Rows and whether each has a hidden trait (one of two labels; each part has its own):
(in the rows, 128 means zero)
[145 137 130 119 109 130 132 130 106 141 124 111 123 128 121 163 121 124
 207 156  90 134 135 123 121 133 120 116 101 126 105 134 164 134 146 133
  76 130  77 140 128 154 147 134 114 135 122 134 139 138 122 129 118 124
 118 158 134  60 153  87 156 141 134 136 146 145 119  98 156 122 117 133
 123 142 122 138 146 125 142 137 157 129  79  58 114 125 143 115 110 252
 124 116  70 131 148 116 117 131 137 124 124 163 144 120 129 136  91 128
 136 143 111 189 140 126  85 141 103 148 135 108 117 128 135 187 126 109
 123 118 128 130 143 128 162 120 130 115 135 135 122 115 110 136 124 135
 152]	vaf
[148  78 163 127 125 136 132 129 149 123  83 129 130 129 111 206 135 120
  69 121 109 138 117 138 128 127 109 141 169 130  88 132 115 121 121 152
  98 115 113 115 130 126 125 126 129 161  90 104 112 127 126 126 132 129
 124 135 154 194 125 118 129 124 122  99 130 138 124 201 145 170 127 116
 154  95 164 149 145 128 132 127 151 136 153 109 145 130 128 114 103 204
 130 255  92 156 144  77 131 109 117 136 132 126 168 124 138 136 130 137
 128 130  91 140  95 138 153 130 106 144 128 112 193 139 116 121 123 129
 125 134 125 121 127 145 140 133 128 140 133 127 122 142 144 139 123 106
 120]	rudip
[145 140 113 118 131 138 133 126 117 132 119 115  80 147 117 143 114 125
 161 144  90 129 138 123 121 141 123 127 143 129 124 132 148 137 145 132
  73 113  69 127 124 141 140 135 124 143 117 133 141 139 123 128 127 124
 126 150 138  71 162  99 145 145 129 131 137 143 121 104 144 141 112 116
 130 140 125 130 141 128 135 128 161 144 104  35 112 130 143 128 124 248
 130  91  72 105 144 109 121 152 139 131 128 156 130 113 129 142 131 130
 148 139 113 187 133 153  98 142  93 141 131 103 126 127 128 185 133 120
 127 119 136 130 142 120 157 129 130 118 140 126 117 111 119 144 128 134
 139]	vaf
[145 130 119 118  97 135 129 124 116 128 117 130  79 140 115 133 115 127
 167 152  91 130 138 122 119 142 121 118 140 128 127 132 153 142 155 128
  88 111  62 136 123 126 132 136 122 142 127 136 139 137 123 124 132 123
 130 144 131  78 177 100 138 142 133 126 133 145 119 106 127 136 114 122
 132 136 128 144 145 128 134 129 158 155 102  41 119 130 140 125 101 255
 129 118 101 128 143 114 122 145 145 130 111 153 133 114 130 139  96 130
 128 134 122 192 140 130  98 138  96 144 132 104 125 129 128 175 134 120
 122 117 137 133 143 122 157 126 129 123 139 127 113 108 113 142 120 129
 135]	vaf
[150  86 144 127 134 139 127 133 147 122  93 110 116 126 118 130 136 124
  53 118 102 137 129 136 131 127 112 139 171 132  93 133 126 128 101 156
  93 127 126 108 132 128 132 125 126 168  93 107 113 136 128 155 126 126
 119 128 147 199 112 118 140 125 121 105 129 136 128 204 152 168 144 123
 151 129 183 145 151 148 131 134 149 123 165 115 131 122 134 115 133 121
 130 215 104 154 144  91 127 115 111 137 139  60 178 130 139 137  68 135
 140 131 121 142  87 132 146 132 110 142 127 115 185 138 124 131 123 160
 124 131 126 119 120 141 144 134 129 135 130 140 125 153 151 137 124 112
 124]	rudip
[148 140 115 121 101 137 133 125 114 132 121 117  78 143 117 141 114 124
 175 145  92 128 140 122 119 127 127 118 130 128 124 132 155 141 150 130
  82 117  69 132 126 143 137 135 124 143 118 135 139 138 122 134 127 126
 129 147 137  87 126 128 134 144 130 125 133 144 121 107 145 135 108 114
 130 137 126 139 150 130 134 127 127 148 100  53 108 132 143 128  93 255
 130 105  55 103 135 117 128 146 140 128 130 159 127 113 130 135 106 130
 141 138 110 195 138 146  89 137  94 142 133 106 138 125 131 170 133 121
 127 118 128 132 143 122 158 129 128 114 142 127 115 110 119 140 128 133
 137]	vaf
[144 135  92 121 134 126 131 133 110 138 124 111  73 143 130 181 117 125
 146 152  81 131 135 123 125 134 118 109 110 127 117 134 167 132 134 136
 120 136  77 121 131 155 149 127 114 142 124 132 137 140 122 132 115 126
 114 163 131  86 145  92 160 141 134 138 130 145 122  96 159 127 117 132
 118 147 115 140 145 124 141 139 165 218  82  61 104 122 127 120 100 254
 123 105  57 136 149 113 115 136 134 126 128 163 146 120 130 130  92 131
 137 141  96 190 134 138 125 133 125 150 135 109 130 128 136 192 122 112
 122 110 141 129 142 120 171 121 131 114 133 135 121 115 120 127 125 134
 123]	vaf
[143 116  88 118  96 122 133 128 126 140 127 110  87 149 113 160 122 118
 183 158  95 131 133 125 116 138 126 131 110 122 124 132 153 137 168 117
  80 113  70 145 130 154 125 135 120 131 120 136 133 130 123 126 125 128
 122 147 147  67 192  95 142 139 140 127 139 148 115  95 155 120 113 127
 131 138 131 141 147 127 138 132 163 222  86  33 125 134 141 115  98 255
 125 171  68 145 145  88 120 127 145 123 116 186 137 113 128 143  84 133
 135 137 124 197 149 145  90 137 101 155 135 101 125 131 130 185 129 116
 123 119 140 134 140 124 125 116 128 119 137 134 117 105 108 136 124 131
 151]	vaf
[155  89 128 129 139 144 140 124 128 131 109 133  88 127 123 215 130 122
  91 131 125 132 122 138 117 128 110 133 166 130 108 123 107 142 102 160
  76 121 125 125 129 127 124 130 133 127 119 120 128 118 128 164 127  87
 130 147 146 188  84 141 134 127 126 130 134 139 128 154 134 169 139 120
 146 105 186 163 162 131 126 118 145  98 148 137 143 142 129 102 125  95
 127 176  73 176 128 125 128 140 130 128 112 109 175 134 138 124  63 147
 127 147  79 117  92 122 132 132 117 141 123 122 177 149 124 116 130 143
 141 141 119 128 118 135 132 140 127 156 120 128 123 144 142 145 133 126
 134]	vaf
[128  92 153 126 131 139 129 131 146 120  90 112 128 129 124 221 133 124
  70 119 110 138 119 140 129 124 111 138 123 132  94 133 126 114  93 159
 124 125 119 107 134 123 133 127 128 172  96 104 109 130 125 155 124 124
 121 140 149 197 111 119 139 125 119 130 135 137 128 199 146 174 147 122
 151  96 127 138 148 150 128 131 159 128 128 121 130 120 130 116 119 195
 129 208  97 152 138  80 128 111 109 135 132  59 179 133 139 134  63 133
 138 130  92 133  86 136 150 128 108 137 127 114 198 135 126 124 121 160
 124 134 127 120 119 143 145 138 129 134 132 128 127 145 148 133 124 106
 126]	rudip
[145 107  97 118  97 123 134 129  97 139 123 111  79 142 110 147 123 125
 170 158  90 128 134 122 117 137 115 116 108 122  92 132 151 140 170 121
  82 119  66 145 128 152 144 136 116 132 119 139 139 131 124 122 126 130
 123 126 130  57 187  97 141 139 138 120 141 147 115  95 157 125 116 124
 137 137 138 140 150 126 141 134 160 219  78  35 141 132 147 120  88 255
 124 180  60 139 155 122 122 125 145 124 120 181 137 114 126 141  96 134
 135 140 121 187 148 145  90 137 100 154 135 103 118 131 130 183 128 117
 123 115 138 135 145 124 157 118 130 124 135 135 119 126 120 137 121 132
 149]	vaf
[141 117  62 123 126 137 127 128 109 138 110 126 133 156  91 178 136 124
 118 149  96 128 121 128 107 128 117 117 115 123  99 127 164 130 115 130
 108 127  84 145 116 133 119 116 130 143  95 123 136 123 125 130 120 148
 115 137 154 113 134 104 173 137 140 156 122 134 127  86 133 129 115 128
 133 138 163 126 150 114 124 124 142 139  88  73 115 125 135 126  63 255
 122 129 105 124 152  77 126 149 120 133 165 154 119 112 129 143 133 132
 137 139  77 185 136 131 109 137 113 136 127 119 135 130 133 165 139 115
 126 130 127 131 142 130 157 114 133 120 125 123 135 116 113 121 127 129
 164]	rudip
[150 138  62 122 143 144 119 139 113 134 114 111  93 156 114 212 121 134
 153 140  93 128 125 117 118 130 117 110 106 129 122 130 180 114  65 149
  90 144 104 125 118 133 125 116 120 166 102 123 140 138 119 144 106 137
 100 144 135 133  67 104 201 144 130 186 131 128 127  81 135 133 124 140
 120 148 143 126 149 114 127 137 147 121  74 124  75 111 134 129  91 218
 122  18 124 127 132 116 119 170 105 130 164 155 130 127 132 125 138 127
 140 148  84 181 115 125 128 138 122 134 126 131 128 127 148 171 120 113
 125 116 129 123 143 126 178 126 137 105 126 124 148 124 142 118 131 132
 160]	rudip
[146 139  66 123 112 125 120 131 104 137 128 120  95 163 101 128 138 124
 244 147 125 126 124 123 117 129 116 111 128 122 110 126 163 126 128 143
  97 108 102 152 118 131 124 126 133 144 128 122 142 131 124 130 128 125
 114 134 140  81  98 128 185 134 134 141 123 128 120  70 137 136 116 129
 125 131 125 114 163 124 132 132 145 155  85 100 111 129 144 122  90 252
 123 121 100 115 150  80 125 148 117 123 152 153 101 119 127 139 143 130
 132 139  53 126 134 133 106 137 108 145 133 121 139 126 131 185 136 121
 121 122 127 129 147 129 130 123 134 108 127 125 134 119 111 114 128 139
 155]	rudip
[149 133 107 129 104 128 133 128 114 132 119 117  49 142 115 140 119 125
 149 148  78 129 140 122 121 128 122 115 143 128 125 132 157 139 151 125
  74 113  68 135 124 144 135 136 123 145 117 120 141 139 123 130 127 117
 132 150 141  80 158 109 138 145 129 129 133 145 122  95 143 138 112 118
 130 137 133 137 128 130 134 129 130 156  95  36 116 129 141 127 103 233
 129 102  69 110 141 115 121 149 133 132 114 159 126 127 130 137  94 132
 141 136 105 179 136 154  88 137  93 143 132 106 129 127 132 181 135 122
 124 118 138 131 145 124 157 127 129 115 139 128 118 111 113 139 120 134
 138]	vaf
[145 113  62 120  95 142 128 133 110 138 130 114 100 161  94 174 132 127
 169 148  93 126 120 119 108 134 114 118 121 123  96 126 150 130 120 129
 105 123 101 145 115 133 126 116 129 143 100 123 139 126 128 127 123 150
 116 136 159 104 118 107 169 132 138 160 127 135 116  89 130 130 127 103
 133 140 127 133 157 114 125 124 148 124  82  82 111 126 139 122  70 255
 123 123  88 129 132  82 124 149 122 124 160 123 122 126 128 147 132 138
 142 142  92 173 141 135 114 137 111 142 127 122 136 130 136 159 138 117
 125 121 127 132 142 134 126 117 134 121 126 125 132 114 118 124 127 131
 125]	rudip
[144  88 168 127 125 126 139 120 139 127 120 122 105 123 121 205 129 124
  71 134 129 136 121 138 119 129 111 135 183 130 112 122 122 149 102 150
  90 120 127 129 131 131 111 129 131 139 116 118 100 120 130 149 130 110
 132 143 157 127  75 130 139 128 133 105 153 138 123 202 124 169 138 105
 130 113 181 150 153 128 127 113 150  98 140 131 136 132 122 129 105 132
 128 186  75 178 120 101 130 124 125 127 117 114 132 140 133 124  66 140
 132 150  75 112  88 127 129 128 126 129 118 123 194 147 115 105 125 145
 134 143 121 130 120 138 125 136 130 162 117 131 113 144 137 139 131 129
 138]	vaf
[136  92 131 121 135 136 143 129 164 122  95 119 136 140 137 206 135 121
  90 125 108 138 118 136 122 124 118 140 183 130 103 133 114 113 120 141
 109 128 126 112 133 141 132 129 131 131 102 129 121 130 130 125 126 128
 128 134 159 208 100 135 139 123 125 105 137 136 123 185 141 175 147 122
 155  95 186 128 155 155 129 131 140 122 161 111 143 115 128 121 109 167
 126 202  97 144 137  78 133 124 131 131 139  61 180 130 138 128  65 143
 128 142  82 145  89 131 148 136 101 139 124 118 129 136 126 120 125 150
 125 135 132 130 119 141 140 131 127 143 130 128 122 149 133 123 122 104
 125]	rudip
